In the rows, zero is written as 128.
Known rows:
[143 133 127 140 121 132 130 128 133 134 128 127 133 119 124 121 125 120
 121 140 115 140 133 137 111 127 127 132 134 140]: kubrudro
[123 146 129 132 131 146 124 108 127 134 133 112 141 119 120 106 123  96
 113 146 126 108 136 130 125 142 142 111 133 133]: didan
[133 132 126 132 127 124 130 127 131 139 122 135 119 124 124 115 130 152
 117 134 127 151 130 161 130 118 121 118 132 134]: ruvom
[143 131 137 133 123 129 131 125 131 130 129 124 130 118 123 120 129 128
 121 137 119 142 132 142 109 127 120 120 139 137]: tegri
[131 170 103 138 130 132 123 145 122 150 125 118 131 129 113 105 108  88
 142 138 120 159 130 125 141 126 128 128 134 142]: plepler
[137 129 140 130 115 133 139 126 127 114 125 119 127 112 128 109 139 136
 134 144 124 126 134 138 102 137 123 134 142 131]: skastuvas
[140 127 129 136 115 128 136 128 126 134 134 129 128 120 128 125 135 115
 118 141 119 134 131 133 125 123 128 130 128 137]: brebri
[123 150 103 144 147 138 106 122 134 144 113 136 149 132 115 123  91 100
 116 138 104 135 136 131 142 132 154 122 135 136]: stastustim
[140 122 131 135 128 118 119 124 137 127 126 137 124 130 122 133 121 143
 122 130 112 133 133 135 122 123 126 126 135 125]: dretis
[138 127 111 128 106 142 135 137 119 141 110 125 136 128 130 118 135 122
 125 145 123 124 131 140  88 149 127 140 143 127]: mudrubron
[138 138 149 128 124 127 133 124 130 126 121 122 119 121 116 139 120 113
 126 141 115 154 129 149 131 122 118 120 145 127]: flelu
[137 109 137 144 131 106 118 130 130 131 132 135 140 125 125 161 126 127
 107 136 110 131 130 125 137 112 138 134 137 122]: pigul
[125 131 129 128 126 122 119 121 131 135 132 135 121 130 118 132 119 127
 133 131 116 131 133 121 142 122 114 121 134 141]: traklen
[128 121 136 136 129 116 118 120 136 133 129 144 129 129 118 135 118 153
 120 132 117 133 132 131 131 118 124 127 141 135]: sifla
[141 138 129 133 121 132 130 137 127 125 123 119 133 117 127 100 133 122
 129 141 129 141 134 146 105 139 130 136 141 126]: kidrim
[132 128 126 139 129 118 114 121 136 135 127 137 130 131 118 137 112 143
 124 133 111 134 132 127 128 120 127 130 141 137]: bogas
[142 143 117 143 131 120 112 139 134 139 126 139 135 130 115 125 106 121
 128 132 111 149 134 128 127 121 134 139 142 128]: muzubril
[131 133 137 137 121 122 124 121 133 132 128 136 126 123 122 109 125 147
 121 138 123 138 132 143 116 125 127 131 140 137]: rilos
[138 125 141 139 128 122 127 125 125 132 133 129 140 113 125 121 135 121
 122 142 123 137 132 135 117 122 127 133 145 140]: skodrar
[134 124 142 134 116 123 133 118 133 120 128 119 121 122 126 138 127 154
 120 140 116 128 131 135 111 125 125 120 139 133]: vozoskil
[144 136 146 138 116 129 131 128 136 135 134 147 132 115 116 110 124 117
 118 144 122 143 135 133 113 124 132 143 143 133]: toflastu

Facts:
baso φ fledro; boplik φ didan; brekanur φ gites; brodam φ lukanu; brozok φ postuben; detrak φ toflastu; didan φ stastustim
doste φ refla; drabrem φ zizer; drador φ lazogres; dretis φ fupak; drovusin φ bogas; fides φ davaske; filok φ dristilan
flates φ filok; fledro φ skodrar; fleklafli φ tiser; flelu φ giklezus; flena φ nadrir; flilel φ veskem; flugim φ dretis
gastel φ flugim; gavusik φ vipufol; getrotras φ plagrul; giklezus φ brodam; gites φ postedri; kabrer φ luple; kestike φ fastil
kidrim φ tostas; klalel φ fleklafli; klefe φ skupu; lazogres φ truvim; liseflar φ vuzel; lukanu φ stoklem; luple φ pubroga
mudrubron φ vulabok; muzubril φ liseflar; nadrir φ tustam; pitrusum φ zuskizi; plagrul φ veri; plaklom φ tegri; plepler φ flena
plukli φ tipe; pomik φ temim; postedri φ fostim; postuben φ pigul; pubroga φ stuflo; ratrin φ stestibrek; refla φ zuplumun
skastuvas φ raklel; skitur φ detrak; skodrar φ gavusik; skodutu φ flilel; skupu φ brekanur; sogrem φ pomik; stastustim φ grolok
stestibrek φ plukli; stoklem φ drador; stuflo φ sifla; tegri φ baso; tipe φ rilos; tiser φ skitur; tustam φ kestike
tutak φ kabrer; veri φ pitrusum; vulabok φ doste; ziklor φ drovusin; zizer φ klalel; zuplumun φ boplik; zuskizi φ muzubril
baso Ω 385; bogas Ω 727; boplik Ω 727; brebri Ω 613; brekanur Ω 455; bretogren Ω 613; brodam Ω 385
brodis Ω 930; brogu Ω 385; brozok Ω 727; bruplok Ω 894; bustek Ω 727; davaske Ω 727; detrak Ω 930
didan Ω 613; doste Ω 727; drabrem Ω 930; drador Ω 930; dretis Ω 404; dristilan Ω 894; drovusin Ω 930
fastil Ω 727; fides Ω 727; fidrofir Ω 930; filok Ω 613; flates Ω 727; fledro Ω 404; fleklafli Ω 613
flelu Ω 894; flena Ω 894; flilel Ω 404; flitrokli Ω 455; flugim Ω 404; fofones Ω 727; fostim Ω 727
fupak Ω 613; gastel Ω 404; gavusik Ω 385; getrotras Ω 930; giklezus Ω 385; gites Ω 455; grifli Ω 455
grolok Ω 455; kabrer Ω 385; kestike Ω 385; kidrim Ω 385; klalel Ω 404; kledrok Ω 613; klefe Ω 455
kogretek Ω 613; kubrudro Ω 613; kugem Ω 404; ladral Ω 385; lazogres Ω 894; liseflar Ω 404; loska Ω 613
luduklik Ω 455; ludur Ω 894; lukanu Ω 385; luple Ω 894; luzosum Ω 894; maplofak Ω 613; merim Ω 385
migi Ω 727; mudrubron Ω 385; muzubril Ω 404; nadrir Ω 727; narar Ω 727; nepim Ω 404; nupor Ω 727
pepli Ω 455; pidan Ω 613; pigul Ω 455; pitrusum Ω 613; plagrul Ω 930; plagupo Ω 894; plaklom Ω 404
plarom Ω 894; plaskem Ω 930; plepler Ω 894; pluklek Ω 894; plukli Ω 613; podrun Ω 930; pomik Ω 930
postedri Ω 727; postuben Ω 894; pubroga Ω 727; pufom Ω 727; raklel Ω 455; ratrin Ω 385; refla Ω 727
rilos Ω 930; ruvom Ω 894; sifla Ω 727; skastuvas Ω 385; skitur Ω 404; skodrar Ω 613; skodutu Ω 385
skupu Ω 385; sogal Ω 894; sogrem Ω 404; staskem Ω 727; stastustim Ω 727; stestibrek Ω 613; stesul Ω 455
stevok Ω 727; stodi Ω 404; stoklem Ω 455; stuflo Ω 613; tegri Ω 613; temim Ω 404; teskem Ω 727
tipe Ω 613; tipo Ω 613; tiser Ω 930; toflastu Ω 613; tomek Ω 404; torok Ω 404; tostas Ω 894
traklen Ω 727; truvim Ω 613; tumos Ω 455; tustam Ω 894; tutak Ω 727; tuvil Ω 613; vaden Ω 894
vavu Ω 455; veri Ω 613; veskem Ω 930; vipufol Ω 385; vozoskil Ω 930; vudopur Ω 727; vulabok Ω 613
vuzel Ω 894; ziklor Ω 385; zizer Ω 894; zoske Ω 404; zuplumun Ω 727; zuskizi Ω 404; baso δ b
boplik δ b; brebri δ d; bretogren δ a; brodam δ d; brodis δ a; brozok δ b; bruplok δ a
bustek δ a; davaske δ g; detrak δ l; didan δ l; doste δ f; dretis δ f; dristilan δ k
fides δ l; fidrofir δ d; filok δ b; fleklafli δ k; flena δ b; flilel δ e; fofones δ h
gastel δ h; gavusik δ m; giklezus δ a; gites δ m; grifli δ a; grolok δ e; kabrer δ a
kestike δ h; klalel δ l; kledrok δ c; kogretek δ d; kubrudro δ c; kugem δ m; lazogres δ g
liseflar δ c; loska δ e; luduklik δ e; ludur δ f; lukanu δ c; luple δ d; luzosum δ d
maplofak δ f; merim δ b; migi δ j; mudrubron δ c; nadrir δ k; narar δ j; nupor δ a
pepli δ j; pidan δ i; pigul δ g; plagrul δ h; plaklom δ g; plarom δ a; plaskem δ f
plepler δ h; pluklek δ l; plukli δ d; podrun δ b; pomik δ a; postedri δ a; postuben δ j
pubroga δ d; raklel δ h; refla δ f; ruvom δ c; skitur δ g; skodrar δ a; skodutu δ e
sogrem δ e; staskem δ e; stestibrek δ h; stesul δ k; stevok δ c; stuflo δ e; temim δ a
tipe δ d; tipo δ a; torok δ j; tostas δ i; traklen δ b; truvim δ f; tustam δ d
tuvil δ a; veri δ k; veskem δ d; vipufol δ a; vozoskil δ f; vudopur δ i; vulabok δ b
vuzel δ i; zuplumun δ i; zuskizi δ c; baso π postuben; bogas π pufom; bogas π mudrubron; bogas π kubrudro
bretogren π plarom; bretogren π fides; bretogren π merim; bretogren π stesul; brodis π zuplumun; brodis π bretogren; brodis π luple
brogu π pidan; brozok π plarom; brozok π zizer; bustek π mudrubron; bustek π stodi; didan π mudrubron; didan π kubrudro
doste π mudrubron; drabrem π vulabok; dristilan π luduklik; dristilan π vudopur; drovusin π pigul; fides π kubrudro; fledro π zuplumun
flilel π staskem; fofones π fupak; fofones π dristilan; fupak π didan; fupak π vudopur; gastel π fupak; getrotras π ruvom
getrotras π brozok; grolok π podrun; grolok π tustam; kabrer π truvim; kidrim π pufom; kidrim π bogas; kidrim π tustam
kidrim π toflastu; kledrok π vudopur; kubrudro π muzubril; luduklik π vudopur; luduklik π kubrudro; luple π pufom; luple π mudrubron
luple π muzubril; migi π stodi; migi π brozok; migi π merim; mudrubron π muzubril; pidan π luple; pigul π kidrim
pitrusum π fupak; pitrusum π stesul; pitrusum π plepler; plaklom π tustam; plaskem π pufom; plaskem π refla; pluklek π ruvom
podrun π plarom; postedri π gastel; postedri π pidan; pubroga π skitur; refla π fupak; refla π kubrudro; refla π kidrim
ruvom π plarom; ruvom π zizer; skastuvas π skitur; skastuvas π luduklik; skitur π doste; skitur π bogas; sogrem π mudrubron
sogrem π stodi; stestibrek π brogu; stestibrek π dristilan; stestibrek π refla; stesul π plarom; stesul π zizer; stesul π pigul
stesul π kidrim; stevok π gastel; stodi π fides; temim π kubrudro; tipo π mudrubron; tipo π temim; toflastu π mudrubron
toflastu π kubrudro; torok π doste; torok π stesul; tostas π postedri; truvim π doste; tustam π mudrubron; tustam π kubrudro
vaden π luduklik; vaden π sogrem; vaden π stastustim; veri π brozok; veskem π bretogren; veskem π refla; vipufol π lukanu
vozoskil π bogas; vozoskil π luple; vudopur π doste; vudopur π luple; vudopur π muzubril; vuzel π merim; ziklor π plarom
ziklor π baso; zuplumun π kidrim

Rows:
No name comes twice in this set of rows, the named rows included.
[137 145 114 142 137 121 112 134 134 142 123 132 137 132 114 133 106 123
 124 131 108 148 132 131 131 121 132 128 142 132]	pufom
[129 112 135 130 120 122 126 112 134 118 126 132 121 129 120 155 116 152
 133 136  99 123 130 122 122 119 113 123 138 143]	stevok
[139 109 143 130 123 126 137 122 128 127 131 136 116 113 133 120 151 142
 122 133 127 143 130 159 122 120 108 115 128 143]	veri
[132 120 123 134 129 122 123 124 133 131 123 142 122 131 124 147 120 137
 127 130 104 140 129 132 135 112 119 125 133 142]	nadrir
[132 144 126 130 125 127 131 132 123 131 134 123 120 121 123 107 127 119
 143 138 122 141 130 127 137 125 114 120 129 147]	plagrul
[128 122 133 142 134 109 117 123 130 127 126 131 140 127 118 150 113 133
 127 139 106 135 130 117 134 117 129 141 148 137]	postedri
[131 117 152 132 114 122 137 122 123 110 127 127 134 109 132 110 142 135
 132 149 121 125 132 130 111 130 124 138 149 132]	kabrer
[128 122 130 139 133 113 115 127 129 131 127 146 141 124 122 126 120 131
 127 137 113 130 131 122 133 119 133 143 145 133]	temim
[122 120 116 131 125 129 118 113 129 139 121 131 128 138 123 156 117 123
 111 138 113 111 129 125 135 128 133 120 130 130]	zuplumun
[127 122 149 134 110 115 135 118 134 130 137 143 112 124 125 123 134 162
 116 139 130 133 129 139 134 114 121 125 131 130]	vuzel
[145 128 124 137 122 127 136 132 129 131 129 132 129 115 128 118 132 127
 126 135 116 143 131 136 114 122 123 129 132 148]	fleklafli
[137 114 145 138 121 124 134 117 124 121 132 125 140 112 127 128 137 127
 123 146 119 128 130 128 117 124 124 128 146 143]	tipo
[117  98 139 134 137 131 118 104 134 122 126 149 137 121 132 140 131 130
 101 138 109 101 131 143 153 122 137 114 125 137]	grolok
[112 128 121 127 134 135 114 108 129 137 124 137 130 131 119 124 117 122
 124 136 116 111 131 130 146 134 125 109 130 142]	boplik

The same things again, as new rows of numbers:
Known rows:
[120  92 162 131 124  98 158  88 112 107 129 150 151 138 131 132 124 102
 139 128 150 148 171 103 143 118 131 118 159]: brogu
[118  91 155 131 126  97 156  90 102 110 135 154 138 138 139 126 126 110
 139 130 158 139 175 116 144 113 139 119 156]: ladral
[100  86 140 125 131 100 143  86  74 123 141 163 118 140 163 118 142 131
 150 130 148 119 178 134 148 112 159 117 142]: pluklek
[153  85 147 153  95 111 174  94 136 125 112 152 152 154 168 137 105  92
 160 104 191 124 185 106 149 102 145 123 138]: davaske
[126  93 144 144 120  91 163  89  99 118 150 160 141 151 142 142 140 116
 147 134 154 135 174  99 143 107 133 116 162]: drador
[154  92 167 162 106 106 166 106 147 102 118 154 160 152 147 139  91  79
 172 113 189 127 181  97 147 115 115 137 160]: pufom
[117  88 158 135 132  98 141  88  81 110 139 166 132 136 146 116 124 131
 166 140 162 130 185 128 138 111 131 127 155]: ruvom
[132  97 148 147 106 106 151  99 129 107 134 162 141 139 172 143  98  87
 156 110 192 121 165  89 161 112 137 125 155]: boplik
[111  96 155 137 132 104 147  96 104 104 138 161 134 154 141 129 128 124
 164 125 127 137 177 116 148 124 123 117 162]: bretogren
[136  92 168 134 118  89 153  84 108 113 128 153 158 143 131 138 128 111
 148 129 153 146 177  94 137 113 139 117 154]: pidan
[120  94 135 143  95 114 156 101 130 108 127 161 136 159 180 140 113 108
 168  93 148 127 164 105 170 130 142 113 135]: bustek
[117  97 155 134 118 104 149  85 125  96 144 157 145 145 134 135 121 100
 146 109 148 142 169  85 152 117 131 118 160]: gastel
[116  89 166 131 129  94 153  93 108 122 138 158 145 151 133 141 144 108
 142 124 149 125 183 113 142 116 156 120 155]: plukli
[110  95 147 137 122 111 156  93 119 107 139 160 133 152 142 132 124 105
 146 110 149 133 181 112 147 106 133 118 161]: dretis
[118  94 137 126 113 101 155  88 101 113 147 157 134 148 160 134 134 116
 139 118 154 134 168 108 151 109 142 109 146]: torok
[105  96 136 136 114  95 158  85 101 116 148 160 133 154 146 144 146 115
 138 124 127 138 168 101 158 112 140 105 158]: plaskem
[110  90 148 130 114  96 150  74 108 115 141 153 138 140 143 130 142 112
 139 123 144 133 175 107 143 103 147 116 148]: pitrusum
[143  93 146 151 102 112 164 100 128 118 121 157 146 148 176 139 103  96
 161 112 181 126 172 101 152 111 140 121 148]: fostim
[120  92 180 132 126  93 155  89 108 122 119 140 149 139 128 133 145 104
 142 136 131 133 173 110 139 130 152 127 155]: luple
[124  91 149 136 120  92 160  90  99 114 137 153 140 134 143 133 133 111
 144 138 153 138 168 108 145 118 135 118 159]: tegri
[107  88 155 123 123  99 142  75  88 128 131 159 136 134 157 127 139 127
 151 126 151 130 181 124 135 100 162 117 138]: vuzel

Rows:
No name comes twice in this set of rows, the named rows included.
[129  89 148 149 112 110 144 104 122 105 147 172 129 143 171 137  96  89
 161 109 206 105 179  99 154 109 134 137 158]	brozok
[125  88 171 147 143  97 150  97 100 104 130 161 140 138 122 121 117 106
 164 143 163 126 192 123 128 113 120 137 173]	zizer
[125  85 131 133 144 111 141  89  65 127 150 163  97 148 164 101 128 120
 144 130 179 103 191 132 140 100 133 122 149]	ziklor
[133  88 150 135  91 102 168  93 135 129 120 140 142 159 180 149 137  92
 142 103 161 114 161  97 164 128 169 118 128]	pubroga
[115  85 125 137 118  93 147  79  89 121 163 167 113 160 156 130 153 127
 149 124 157 110 181 115 144  96 141 118 147]	getrotras
[123  95 140 139  93 109 153  94 134 109 131 158 141 142 178 146 112  94
 154 101 168 127 161  89 167 124 147 117 141]	fofones
[103  99 164 148  84 107  98 128  98 120  62 145 125 166 118 189 107  29
 248 120 234  67 184 138 152 108  35  55 159]	staskem
[159  95 176 167 109 106 171 111 153 100 114 154 172 147 136 143  82  77
 173 115 188 137 184  89 144 121 112 139 171]	stastustim
[130  82 173 165 182 114 139 118  67 106 154 188 111 152 134 100  98 125
 195 155 200  96 225 168 110  92  95 162 188]	postuben
[129  92 160 138 120  94 151  87 104 106 135 159 150 140 135 129 124 120
 158 132 156 147 174 101 142 113 127 118 158]	kubrudro
[115  94 170 147 151 113 142 104  98 100 129 163 139 144 129 117 118 119
 180 139 136 134 186 130 136 125 111 134 172]	plarom

